Here is a tiny trained network, its code and every weight. The questions are about switching its units off for an input and a target symbol, where a switched-off unit gives its printed mean instead of its output.

import numpy as np


def w(rows, s, z=0):
    codes = np.array(rows[::2]) - 128.0
    scale = np.full(codes.shape[1], s)
    scale[-1] = z or s
    return codes * scale


def f(y):
    return y / 2 * (1 + np.tanh(0.7978845608 * (y + 0.044715 * y**3)))


def softmax(a):
    e = np.exp(a - a.max(-1, keepdims=True))
    return e / e.sum(-1, keepdims=True)


def log_softmax(a):
    a = a - a.max(-1, keepdims=True)
    return a - np.log(np.exp(a).sum(-1, keepdims=True))


def net(x, mask):
    ids = ['ΠΣΨαβγδεζηθμτω'.index(c) for c in x.split()]
    T = len(ids)
    res = E[ids] + P[:T]
    u = 0
    for l in range(2):
        r = res
        for j in range(2):
            rows = slice(4 * j, 4 * j + 4)
            q, k, v = (r @ M[l][rows].T for M in (Q, K, V))
            z = softmax(np.where(np.tri(T) > 0, q @ k.T / 4**0.5, -1e9)) @ v
            o = O[l][rows]
            res = res + np.where(mask[u + j], z, o[:, -1]) @ o[:, :-1]
        u += 2
        y = f(res @ A[l][:, :-1].T + A[l][:, -1])
        res = res + np.where(mask[u : u + 12], y, B[l][:, -1]) @ B[l][:, :-1]
        u += 12
    return log_softmax(res[-1] @ U[:, :-1].T + U[:, -1])


Q, K, V, O, A, B = {}, {}, {}, {}, {}, {}
E = w([
[74,111,130,127,117,91],'Π',
[86,172,106,147,159,181],'Σ',
[157,140,126,163,182,89],'Ψ',
[193,154,151,139,162,132],'α',
[99,82,80,19,109,133],'β',
[164,131,136,170,173,90],'γ',
[107,131,138,128,194,103],'δ',
[104,132,133,142,172,99],'ε',
[51,130,78,167,127,151],'ζ',
[222,71,66,171,135,113],'η',
[128,171,148,178,121,32],'θ',
[206,82,32,144,145,167],'μ',
[66,105,108,5,145,109],'τ',
[213,76,134,54,76,61],'ω',
],0.018)
P = w([
[103,69,126,144,212,124],'0',
[114,84,119,138,193,120],'1',
[123,111,114,130,196,127],'2',
[130,138,110,124,184,126],'3',
[138,158,111,117,173,137],'4',
[146,180,108,113,163,140],'5',
[147,199,106,101,159,146],'6',
[163,220,99,102,150,151],'7',
[162,237,103,72,151,155],'8',
[159,251,90,81,144,151],'9',
],0.012)
Q[0] = w([
[193,124,92,106,136,158],'0.h1',
[134,76,228,130,17,254],'0.h1',
[134,133,146,73,210,96],'0.h1',
[113,121,44,133,103,88],'0.h1',
[153,103,212,165,125,70],'0.h2',
[107,130,100,43,211,105],'0.h2',
[168,87,113,97,3,134],'0.h2',
[120,198,75,94,225,96],'0.h2',
],0.0095)
K[0] = w([
[97,183,135,118,95,110],'0.h1',
[102,6,158,194,162,71],'0.h1',
[137,186,96,153,101,171],'0.h1',
[173,193,195,115,115,172],'0.h1',
[171,42,188,132,152,77],'0.h2',
[175,131,146,99,118,186],'0.h2',
[114,64,90,151,110,159],'0.h2',
[168,193,143,122,114,148],'0.h2',
],0.013)
V[0] = w([
[2,107,159,168,61,29],'0.h1',
[113,136,58,197,68,184],'0.h1',
[109,141,18,153,121,145],'0.h1',
[85,112,134,180,26,197],'0.h1',
[204,153,192,158,171,173],'0.h2',
[149,129,139,138,149,53],'0.h2',
[161,124,136,99,147,108],'0.h2',
[107,113,17,146,49,164],'0.h2',
],0.0076)
O[0] = w([
[152,98,169,128,209,32,52],'0.h1',
[108,55,14,99,93,33,155],'0.h1',
[19,78,10,150,85,74,253],'0.h1',
[145,254,47,83,112,19,29],'0.h1',
[59,181,100,172,4,139,112],'0.h2',
[132,73,104,143,94,139,137],'0.h2',
[44,136,94,74,117,82,124],'0.h2',
[194,100,188,61,152,23,164],'0.h2',
],0.0054,0.0056)
A[0] = w([
[58,195,254,175,79,56,164],'0.n1',
[194,102,135,121,42,82,142],'0.n2',
[124,51,119,148,100,181,150],'0.n3',
[61,115,160,124,185,113,240],'0.n4',
[104,166,142,102,120,92,16],'0.n5',
[118,109,149,172,75,80,119],'0.n6',
[73,166,169,164,84,64,73],'0.n7',
[90,126,96,124,161,79,184],'0.n8',
[178,141,148,158,146,98,167],'0.n9',
[127,93,190,194,61,64,3],'0.n10',
[137,114,136,146,114,102,15],'0.n11',
[110,197,93,210,163,120,171],'0.n12',
],0.0088,0.0058)
B[0] = w([
[204,108,110,124,142,164,138],'0.n1',
[114,145,164,156,122,108,130],'0.n2',
[155,125,146,108,105,139,194],'0.n3',
[132,107,133,120,76,134,254],'0.n4',
[161,132,89,154,255,120,109],'0.n5',
[141,102,92,132,108,135,122],'0.n6',
[191,131,107,158,182,123,125],'0.n7',
[146,100,129,126,99,139,245],'0.n8',
[85,144,120,132,78,166,133],'0.n9',
[126,128,144,114,177,108,121],'0.n10',
[113,134,114,136,190,126,105],'0.n11',
[120,81,125,133,116,115,252],'0.n12',
],0.012,0.0066)
Q[1] = w([
[114,164,145,135,104,81],'1.h1',
[108,121,63,81,56,147],'1.h1',
[185,115,165,116,142,102],'1.h1',
[125,209,201,102,175,14],'1.h1',
[111,105,47,84,2,152],'1.h2',
[114,135,166,190,152,134],'1.h2',
[121,79,138,77,128,132],'1.h2',
[212,168,121,99,92,58],'1.h2',
],0.0092)
K[1] = w([
[146,84,120,116,133,178],'1.h1',
[170,211,89,138,87,128],'1.h1',
[89,111,150,139,110,128],'1.h1',
[81,1,131,220,141,139],'1.h1',
[124,231,69,138,133,129],'1.h2',
[128,79,132,116,156,128],'1.h2',
[112,153,138,132,119,122],'1.h2',
[79,113,128,122,115,138],'1.h2',
],0.011)
V[1] = w([
[140,77,90,187,255,115],'1.h1',
[108,149,174,171,77,22],'1.h1',
[212,147,153,214,79,119],'1.h1',
[76,139,78,218,143,154],'1.h1',
[103,103,131,73,114,196],'1.h2',
[137,103,149,116,118,81],'1.h2',
[239,81,120,153,123,132],'1.h2',
[229,145,89,108,189,120],'1.h2',
],0.0091)
O[1] = w([
[192,51,61,128,145,158,143],'1.h1',
[130,75,216,116,166,104,2],'1.h1',
[170,9,195,123,54,43,112],'1.h1',
[87,78,130,152,104,179,122],'1.h1',
[127,210,111,136,193,84,206],'1.h2',
[91,211,138,107,168,143,134],'1.h2',
[216,187,124,2,130,134,230],'1.h2',
[180,178,92,64,20,161,72],'1.h2',
],0.0077,0.0079)
A[1] = w([
[196,145,119,63,123,109,6],'1.n1',
[48,111,130,117,88,136,159],'1.n2',
[193,155,93,130,183,175,65],'1.n3',
[49,99,122,32,15,149,122],'1.n4',
[120,47,155,83,84,92,94],'1.n5',
[128,123,54,6,156,140,121],'1.n6',
[188,128,71,116,88,196,2],'1.n7',
[131,132,184,202,63,129,164],'1.n8',
[184,100,169,249,78,156,149],'1.n9',
[99,149,197,154,137,97,231],'1.n10',
[169,163,165,253,110,120,144],'1.n11',
[121,108,217,123,224,156,204],'1.n12',
],0.0073,0.004)
B[1] = w([
[47,114,115,147,122,116,170],'1.n1',
[179,91,110,76,110,127,168],'1.n2',
[96,75,153,88,96,130,173],'1.n3',
[184,159,149,100,158,150,207],'1.n4',
[152,170,96,184,216,149,154],'1.n5',
[127,161,120,249,125,119,255],'1.n6',
[103,172,184,120,130,103,220],'1.n7',
[71,72,93,55,150,120,131],'1.n8',
[103,162,89,71,133,219,144],'1.n9',
[62,138,161,114,129,118,139],'1.n10',
[98,138,161,48,120,130,132],'1.n11',
[134,191,155,253,46,101,147],'1.n12',
],0.0075,0.011)
U = w([
[118,123,191,127,103,56,216],'Π',
[1,60,48,96,128,111,82],'Σ',
[95,90,153,159,98,212,100],'Ψ',
[49,90,144,24,76,197,116],'α',
[104,186,93,95,208,146,67],'β',
[105,94,150,167,107,188,29],'γ',
[95,103,161,189,94,175,27],'δ',
[94,104,156,185,99,151,69],'ε',
[85,81,48,119,184,35,208],'ζ',
[163,121,101,184,24,136,71],'η',
[195,104,151,88,171,169,179],'θ',
[190,132,68,97,91,150,230],'μ',
[100,168,145,173,170,183,2],'τ',
[102,126,196,90,99,34,198],'ω',
],0.0059,0.0042)

Each question gives the input, a string of symbols that net reads in full, and the target symbol t.
The units are the heads (4 rows each of Q, K, V and O) and the neurons (one row each of A and B). Each row of codes is followed by its name. A weight is (code - 128) times the scale printed after its matrix; where a second scale follows, it is the last column's (O, A, B and U).
mask holds one flag per unit, layer by layer, with each layer's heads first. A switched-off unit (its flag False) gives its mean, the last column of its rows in O or B, instead of its output. The means were averaged over made-up inputs and are rounded, as every weight is.
A unit's drop is (log p(t) with every unit on - log p(t) with that unit switched off) / (log p(t) with every unit on - log p(t) with every unit switched off).
The circuit of an input: a set's keep is (log p(t) with only the set's units on - log p(t) with every unit switched off) / (log p(t) with every unit on - log p(t) with every unit switched off). Starting from the 12 units with the biggest drops (on a tie, the unit counted first), units are removed one at a time, each time the one whose removal leaves the highest keep (on an exact tie, the one counted first), for as long as the keep stays at least 0.8.
units of the circuit, in order: the units of the circuit, biggest drop first
top k neurons: the k neurons with the biggest drops, biggest first
k most important neurons of layer l: the k neurons of layer l with the biggest drops, biggest first
which heads matter: for each layer, one digit per head in row order, 1 if its drop is at least 0.15 and else 0, layers parted by /
input τ μ Ψ ζ ζ ζ δ, target ζ: units of the circuit, in order => 0.h1; 1.h2
input μ ζ γ γ ω ζ γ, target ω: units of the circuit, in order => 1.h1; 0.n12; 0.h2
input Π ζ ζ μ τ μ, target β: which heads matter => 10 / 10
input τ μ Π τ η, target β: units of the circuit, in order => 1.h1
input ζ ω ω ζ, target ω: units of the circuit, in order => 1.h1; 0.n2
input Σ τ μ ζ, target μ: top 4 neurons => 0.n4; 0.n12; 1.n4; 0.n8
input ζ θ μ δ, target μ: which heads matter => 00 / 01
input ε δ ζ μ ζ Π τ ζ ω δ, target ω: which heads matter => 01 / 10
input μ Ψ μ γ ζ ζ μ, target ζ: units of the circuit, in order => 0.h1; 1.n4; 0.n4
input Ψ Σ Ψ ζ Ψ, target Σ: which heads matter => 01 / 01
input μ ε τ μ μ τ, target μ: units of the circuit, in order => 0.n4; 1.h2
input α μ ζ Ψ μ δ, target μ: top 2 neurons => 0.n12; 1.n4
input ζ ζ γ β Ψ, target β: units of the circuit, in order => 1.h1; 0.h2; 0.n12
input μ ζ θ μ τ ζ ζ τ δ ε, target β: units of the circuit, in order => 1.h1; 0.h2
input ζ τ μ μ ε, target μ: which heads matter => 00 / 01
input ζ ζ ζ, target ζ: units of the circuit, in order => 0.h1
input ζ μ Ψ, target μ: which heads matter => 01 / 01
input ε θ μ ω γ, target ω: units of the circuit, in order => 1.h1; 0.n2; 0.h2
input ζ Σ τ ζ ζ θ Π τ β ζ, target β: which heads matter => 00 / 10
input μ μ α τ ζ Π γ Σ, target Σ: which heads matter => 11 / 01
input β τ μ Π, target μ: top 3 neurons => 0.n4; 1.n4; 0.n8
input μ Π Σ ε, target Σ: 2 most important neurons of layer 1 => 1.n6; 1.n4
input θ Π ω δ α β ε Π τ, target β: units of the circuit, in order => 1.h1; 0.n12
input ζ α μ γ, target μ: 2 most important neurons of layer 0 => 0.n12; 0.n4
input Π ζ ζ θ α θ ζ ω ζ ζ, target ω: top 2 neurons => 0.n12; 0.n2
input μ ζ β δ, target β: units of the circuit, in order => 1.h1; 0.h2
